Here is a tiny trained network, its code and every weight. The questions are about switching its units off for an input and a target symbol, where a switched-off unit gives its printed mean instead of its output.

import numpy as np


def w(rows, s, z=0):
    codes = np.array(rows[::2]) - 128.0
    scale = np.full(codes.shape[1], s)
    scale[-1] = z or s
    return codes * scale


def f(y):
    return y / 2 * (1 + np.tanh(0.7978845608 * (y + 0.044715 * y**3)))


def softmax(a):
    e = np.exp(a - a.max(-1, keepdims=True))
    return e / e.sum(-1, keepdims=True)


def log_softmax(a):
    a = a - a.max(-1, keepdims=True)
    return a - np.log(np.exp(a).sum(-1, keepdims=True))


def net(x, mask):
    ids = ['αβδεηθμστφω'.index(c) for c in x.split()]
    T = len(ids)
    res = E[ids] + P[:T]
    u = 0
    for l in range(2):
        q, k, v = (res @ M[l].T for M in (Q, K, V))
        z = softmax(np.where(np.tri(T) > 0, q @ k.T / 3**0.5, -1e9)) @ v
        res = res + np.where(mask[u], z, O[l][:, -1]) @ O[l][:, :-1]
        u += 1
        y = f(res @ A[l][:, :-1].T + A[l][:, -1])
        res = res + np.where(mask[u : u + 8], y, B[l][:, -1]) @ B[l][:, :-1]
        u += 8
    return log_softmax(res[-1] @ U[:, :-1].T + U[:, -1])


Q, K, V, O, A, B = {}, {}, {}, {}, {}, {}
E = w([
[140,147,175],'α',
[147,114,103],'β',
[166,124,150],'δ',
[163,165,44],'ε',
[177,97,102],'η',
[109,173,116],'θ',
[147,138,173],'μ',
[141,144,67],'σ',
[137,224,83],'τ',
[154,250,158],'φ',
[161,117,116],'ω',
],0.016)
P = w([
[250,106,141],'0',
[117,200,151],'1',
[93,162,133],'2',
[120,149,128],'3',
[141,145,133],'4',
[159,143,152],'5',
[165,134,158],'6',
[183,139,146],'7',
[192,148,157],'8',
[216,131,147],'9',
[237,135,123],'10',
[197,177,64],'11',
],0.013)
Q[0] = w([
[37,55,146],'0.h1',
[1,112,119],'0.h1',
[65,132,61],'0.h1',
],0.0081)
K[0] = w([
[2,151,159],'0.h1',
[43,131,111],'0.h1',
[91,108,59],'0.h1',
],0.0093)
V[0] = w([
[135,119,19],'0.h1',
[74,186,150],'0.h1',
[128,168,10],'0.h1',
],0.011)
O[0] = w([
[104,147,234,174],'0.h1',
[216,161,119,3],'0.h1',
[136,121,250,201],'0.h1',
],0.014,0.0049)
A[0] = w([
[149,114,74,74],'0.n1',
[105,9,121,129],'0.n2',
[103,170,69,46],'0.n3',
[68,115,130,74],'0.n4',
[157,179,146,121],'0.n5',
[139,76,105,253],'0.n6',
[140,133,180,95],'0.n7',
[85,181,128,90],'0.n8',
],0.011,0.0059)
B[0] = w([
[166,121,138,123],'0.n1',
[54,213,130,145],'0.n2',
[141,93,188,136],'0.n3',
[151,132,163,106],'0.n4',
[144,78,3,253],'0.n5',
[33,234,82,214],'0.n6',
[197,172,100,253],'0.n7',
[144,15,121,179],'0.n8',
],0.0055,0.0034)
Q[1] = w([
[92,151,91],'1.h1',
[37,30,221],'1.h1',
[3,114,105],'1.h1',
],0.007)
K[1] = w([
[95,145,128],'1.h1',
[128,8,140],'1.h1',
[104,82,135],'1.h1',
],0.012)
V[1] = w([
[197,146,93],'1.h1',
[133,95,245],'1.h1',
[4,98,138],'1.h1',
],0.011)
O[1] = w([
[59,71,158,141],'1.h1',
[121,196,146,253],'1.h1',
[244,187,66,22],'1.h1',
],0.011,0.0034)
A[1] = w([
[122,74,49,27],'1.n1',
[182,142,95,114],'1.n2',
[254,175,101,45],'1.n3',
[136,161,160,124],'1.n4',
[80,43,172,2],'1.n5',
[189,110,115,172],'1.n6',
[77,195,160,140],'1.n7',
[162,96,122,160],'1.n8',
],0.009,0.0081)
B[1] = w([
[126,78,175,144],'1.n1',
[104,166,185,162],'1.n2',
[7,99,216,208],'1.n3',
[100,46,29,191],'1.n4',
[95,253,58,193],'1.n5',
[32,146,110,159],'1.n6',
[244,36,93,254],'1.n7',
[60,143,131,135],'1.n8',
],0.0066,0.0077)
U = w([
[144,60,68,84],'α',
[180,108,114,106],'β',
[123,47,222,76],'δ',
[123,95,143,254],'ε',
[213,97,139,91],'η',
[139,118,111,222],'θ',
[101,195,150,25],'μ',
[137,68,68,89],'σ',
[52,102,127,16],'τ',
[133,155,96,116],'φ',
[165,126,1,97],'ω',
],0.0089,0.009)

Each question gives the input, a string of symbols that net reads in full, and the target symbol t.
The units are the heads (3 rows each of Q, K, V and O) and the neurons (one row each of A and B). Each row of codes is followed by its name. A weight is (code - 128) times the scale printed after its matrix; where a second scale follows, it is the last column's (O, A, B and U).
mask holds one flag per unit, layer by layer, with each layer's heads first. A switched-off unit (its flag False) gives its mean, the last column of its rows in O or B, instead of its output. The means were averaged over made-up inputs and are rounded, as every weight is.
A unit's drop is (log p(t) with every unit on - log p(t) with that unit switched off) / (log p(t) with every unit on - log p(t) with every unit switched off).
The circuit of an input: a set's keep is (log p(t) with only the set's units on - log p(t) with every unit switched off) / (log p(t) with every unit on - log p(t) with every unit switched off). Starting from the 12 units with the biggest drops (on a tie, the unit counted first), units are removed one at a time, each time the one whose removal leaves the highest keep (on an exact tie, the one counted first), for as long as the keep stays at least 0.8.
circuit, biggest first: the units of the circuit, biggest drop first
most important unit: the unit with the biggest drop
top k neurons: the k neurons with the biggest drops, biggest first
k most important neurons of layer l: the k neurons of layer l with the biggest drops, biggest first
drop of u: that unit's drop, to one decimal
input φ φ τ, target τ: 2 most important neurons of layer 1 : 1.n5, 1.n7
input τ ω τ η ε τ, target δ: circuit, biggest first : 0.h1, 1.n5
input τ σ ε η φ ε δ ε η ε β, target δ: most important neuron of layer 0 : 0.n7
input ε τ φ, target η: circuit, biggest first : 1.n7, 0.h1, 1.h1
input τ ε ω, target δ: circuit, biggest first : 0.h1, 1.h1, 0.n7
input φ σ θ δ, target τ: top 2 neurons : 1.n5, 1.n7
input φ φ α τ α φ τ, target τ: circuit, biggest first : 0.h1, 1.h1, 1.n7
input φ θ φ τ τ θ ε β, target τ: circuit, biggest first : 0.h1, 1.h1, 1.n5
input ε ε τ, target η: top 2 neurons : 1.n7, 1.n3
input ε ε ε σ η ε ε η, target η: top 3 neurons : 1.n7, 0.n7, 1.n3
input φ δ φ ε, target τ: top 2 neurons : 1.n5, 1.n7
input φ η θ δ φ, target τ: top 3 neurons : 1.n5, 1.n7, 0.n8
input τ σ β η, target δ: top 2 neurons : 0.n7, 1.n5
input η τ β, target μ: most important unit : 1.h1
input φ θ τ σ, target τ: drop of 1.n8 : 0.0
input η τ φ θ σ, target μ: drop of 0.n8 : 0.1
input φ φ ε α, target τ: drop of 1.n5 : 0.5
input τ η μ τ δ β σ ω φ ε σ ε, target δ: drop of 0.h1 : 0.6
